Below are the code and all the weights of a small trained network. Each question names an input and a class and asks about switching units off, where a switched-off unit gives its printed mean instead of its output.

import numpy as np


def w(rows, s, z=0):
    codes = np.array(rows[::2]) - 128.0
    scale = np.full(codes.shape[1], s)
    scale[-1] = z or s
    return codes * scale


def norm(h):
    return h / np.sqrt((h * h).mean(-1, keepdims=True) + 1e-5)


def f(y):
    return y / 2 * (1 + np.tanh(0.7978845608 * (y + 0.044715 * y**3)))


def log_softmax(a):
    a = a - a.max(-1, keepdims=True)
    return a - np.log(np.exp(a).sum(-1, keepdims=True))


def net(x, mask):
    res = np.array(x, float).reshape(1, 2) / 4 @ E
    u = 0
    for l in range(4):
        y = f(norm(res) @ A[l][:, :-1].T + A[l][:, -1])
        res = res + np.where(mask[u : u + 8], y, B[l][:, -1]) @ B[l][:, :-1]
        u += 8
    return log_softmax(norm(res)[-1] @ U[:, :-1].T + U[:, -1])


A, B = {}, {}
E = w([
[6,141,83,89,104,126,154,108,192],'x0',
[210,47,109,122,254,119,4,76,89],'x1',
],0.0077)
A[0] = w([
[60,181,158,30,79,168,78,122,179,70],'0.n0',
[155,139,201,152,81,155,144,230,108,3],'0.n1',
[138,125,190,142,179,161,119,150,207,66],'0.n2',
[68,108,212,144,131,135,146,68,196,111],'0.n3',
[8,193,107,137,76,160,142,160,178,185],'0.n4',
[2,122,108,106,130,145,152,97,164,77],'0.n5',
[206,169,139,215,91,213,50,228,103,67],'0.n6',
[83,102,61,44,111,96,90,141,187,182],'0.n7',
],0.0067,0.0018)
B[0] = w([
[134,66,194,3,183,86,96,107,114,184],'0.n0',
[183,90,141,68,149,46,226,49,97,173],'0.n1',
[92,108,147,183,99,125,138,131,149,124],'0.n2',
[57,139,77,141,89,103,154,96,224,153],'0.n3',
[141,148,142,148,151,79,86,143,194,255],'0.n4',
[2,140,123,38,122,103,155,227,145,210],'0.n5',
[36,119,149,133,189,184,166,180,73,180],'0.n6',
[100,73,115,142,124,208,211,104,98,187],'0.n7',
],0.009,0.0093)
A[1] = w([
[152,63,133,161,88,242,123,166,161,122],'1.n0',
[227,123,137,133,88,163,157,117,101,159],'1.n1',
[149,121,136,154,141,151,139,196,149,86],'1.n2',
[202,129,86,183,103,150,207,50,68,144],'1.n3',
[181,175,151,236,135,61,118,216,66,148],'1.n4',
[163,22,95,86,88,254,43,178,103,198],'1.n5',
[30,86,6,69,78,126,180,146,183,192],'1.n6',
[156,97,147,156,122,73,81,216,116,3],'1.n7',
],0.0077,0.0025)
B[1] = w([
[136,138,68,118,125,115,134,155,143,129],'1.n0',
[5,100,185,85,110,119,170,165,179,141],'1.n1',
[151,73,128,177,172,167,71,164,130,127],'1.n2',
[31,105,122,89,149,109,131,100,159,153],'1.n3',
[112,78,131,82,126,134,57,172,143,160],'1.n4',
[130,152,117,168,60,107,134,113,119,179],'1.n5',
[156,142,150,170,106,179,123,120,90,247],'1.n6',
[119,146,126,150,151,160,124,158,135,128],'1.n7',
],0.012,0.011)
A[2] = w([
[119,99,69,94,2,97,151,94,186,250],'2.n0',
[66,212,185,170,75,118,168,99,124,147],'2.n1',
[212,136,125,128,129,144,33,203,159,118],'2.n2',
[230,124,87,231,112,63,96,128,184,206],'2.n3',
[127,143,125,102,151,58,44,190,99,236],'2.n4',
[237,187,178,92,119,83,128,134,211,118],'2.n5',
[180,142,128,167,134,228,42,119,48,143],'2.n6',
[194,192,51,121,187,78,116,87,131,106],'2.n7',
],0.0074,0.0013)
B[2] = w([
[206,144,42,200,234,30,103,74,161,230],'2.n0',
[228,92,104,127,230,145,52,122,37,254],'2.n1',
[108,143,153,195,187,63,81,223,80,167],'2.n2',
[80,5,233,61,132,9,129,111,187,168],'2.n3',
[136,254,104,243,123,131,157,202,96,194],'2.n4',
[171,247,140,117,9,165,174,91,113,175],'2.n5',
[186,169,70,168,72,217,228,128,111,231],'2.n6',
[108,123,74,26,191,92,102,84,248,127],'2.n7',
],0.006,0.0052)
A[3] = w([
[2,65,145,16,160,113,114,151,98,5],'3.n0',
[119,198,191,199,152,158,230,101,69,244],'3.n1',
[150,49,127,138,173,64,81,62,163,45],'3.n2',
[5,106,73,51,115,97,158,160,176,14],'3.n3',
[67,23,211,133,157,103,162,198,122,121],'3.n4',
[117,100,67,161,187,74,124,136,133,135],'3.n5',
[126,45,221,68,179,114,157,137,87,23],'3.n6',
[3,166,111,128,196,122,49,108,129,131],'3.n7',
],0.0076,0.0018)
B[3] = w([
[42,207,220,123,205,217,157,57,251,255],'3.n0',
[184,101,164,111,68,104,79,81,138,205],'3.n1',
[55,167,48,159,141,104,106,108,168,148],'3.n2',
[147,115,166,121,150,186,154,95,100,224],'3.n3',
[84,163,255,135,211,194,198,106,167,235],'3.n4',
[93,113,128,47,175,105,85,133,125,148],'3.n5',
[85,155,133,98,133,229,152,43,219,188],'3.n6',
[110,27,140,186,224,160,132,75,137,191],'3.n7',
],0.008,0.0088)
U = w([
[39,88,16,146,187,43,62,84,174,156],'0',
[35,136,228,92,210,221,168,74,202,191],'1',
[175,84,52,144,30,222,139,65,54,149],'2',
[100,130,62,52,112,134,136,193,124,2],'3',
[141,99,164,214,169,147,62,249,45,188],'4',
[222,209,177,66,50,42,140,107,171,171],'5',
[106,113,71,49,86,145,114,190,154,15],'6',
[121,135,81,79,101,153,104,184,170,20],'7',
],0.012,0.0057)

Each question gives the input, the list of numbers given to net, and the class t.
The units are the neurons (one row each of A and B). Each row of codes is followed by its name. A weight is (code - 128) times the scale printed after its matrix; where a second scale follows, it is the last column's (A, B and U).
mask holds one flag per neuron, layer by layer. A switched-off neuron (its flag False) gives its mean, the last column of its row in B, instead of its output. The means were averaged over made-up inputs and are rounded, as every weight is.
A unit's drop is (log p(t) with every unit on - log p(t) with that unit switched off) / (log p(t) with every unit on - log p(t) with every unit switched off).
most important unit: the unit with the biggest drop
top k neurons: the k neurons with the biggest drops, biggest first
k most important neurons of layer l: the k neurons of layer l with the biggest drops, biggest first
drop when u is switched off: that unit's drop, to one decimal
input [1,-3], class 5: most important unit => 0.n6
input [7,5], class 2: top 2 neurons => 1.n6, 0.n7
input [2,-5], class 5: 2 most important neurons of layer 0 => 0.n6, 0.n4
input [0,4], class 0: top 3 neurons => 1.n6, 1.n5, 0.n4
input [-2,2], class 4: top 2 neurons => 0.n1, 0.n7
input [0,3], class 0: 3 most important neurons of layer 0 => 0.n5, 0.n4, 0.n1
input [-1,4], class 4: top 4 neurons => 0.n1, 0.n7, 0.n3, 0.n0
input [-1,6], class 4: 2 most important neurons of layer 2 => 2.n4, 2.n6
input [0,8], class 0: top 2 neurons => 1.n6, 2.n3
input [5,7], class 0: top 4 neurons => 0.n5, 0.n6, 1.n5, 1.n6
input [1,3], class 0: top 2 neurons => 0.n5, 0.n1
input [6,4], class 2: 3 most important neurons of layer 1 => 1.n6, 1.n3, 1.n1
input [-2,1], class 4: 2 most important neurons of layer 0 => 0.n7, 0.n0
input [-3,8], class 4: most important unit => 0.n1
input [0,7], class 0: top 2 neurons => 1.n6, 2.n3
input [1,4], class 0: top 3 neurons => 0.n5, 0.n1, 0.n4
input [0,2], class 0: drop when 0.n5 is switched off => 1.1
input [2,5], class 0: 2 most important neurons of layer 0 => 0.n5, 0.n4
input [8,7], class 2: drop when 1.n6 is switched off => 0.2
input [-7,3], class 4: top neuron => 0.n1
input [-7,2], class 4: drop when 0.n1 is switched off => 0.4
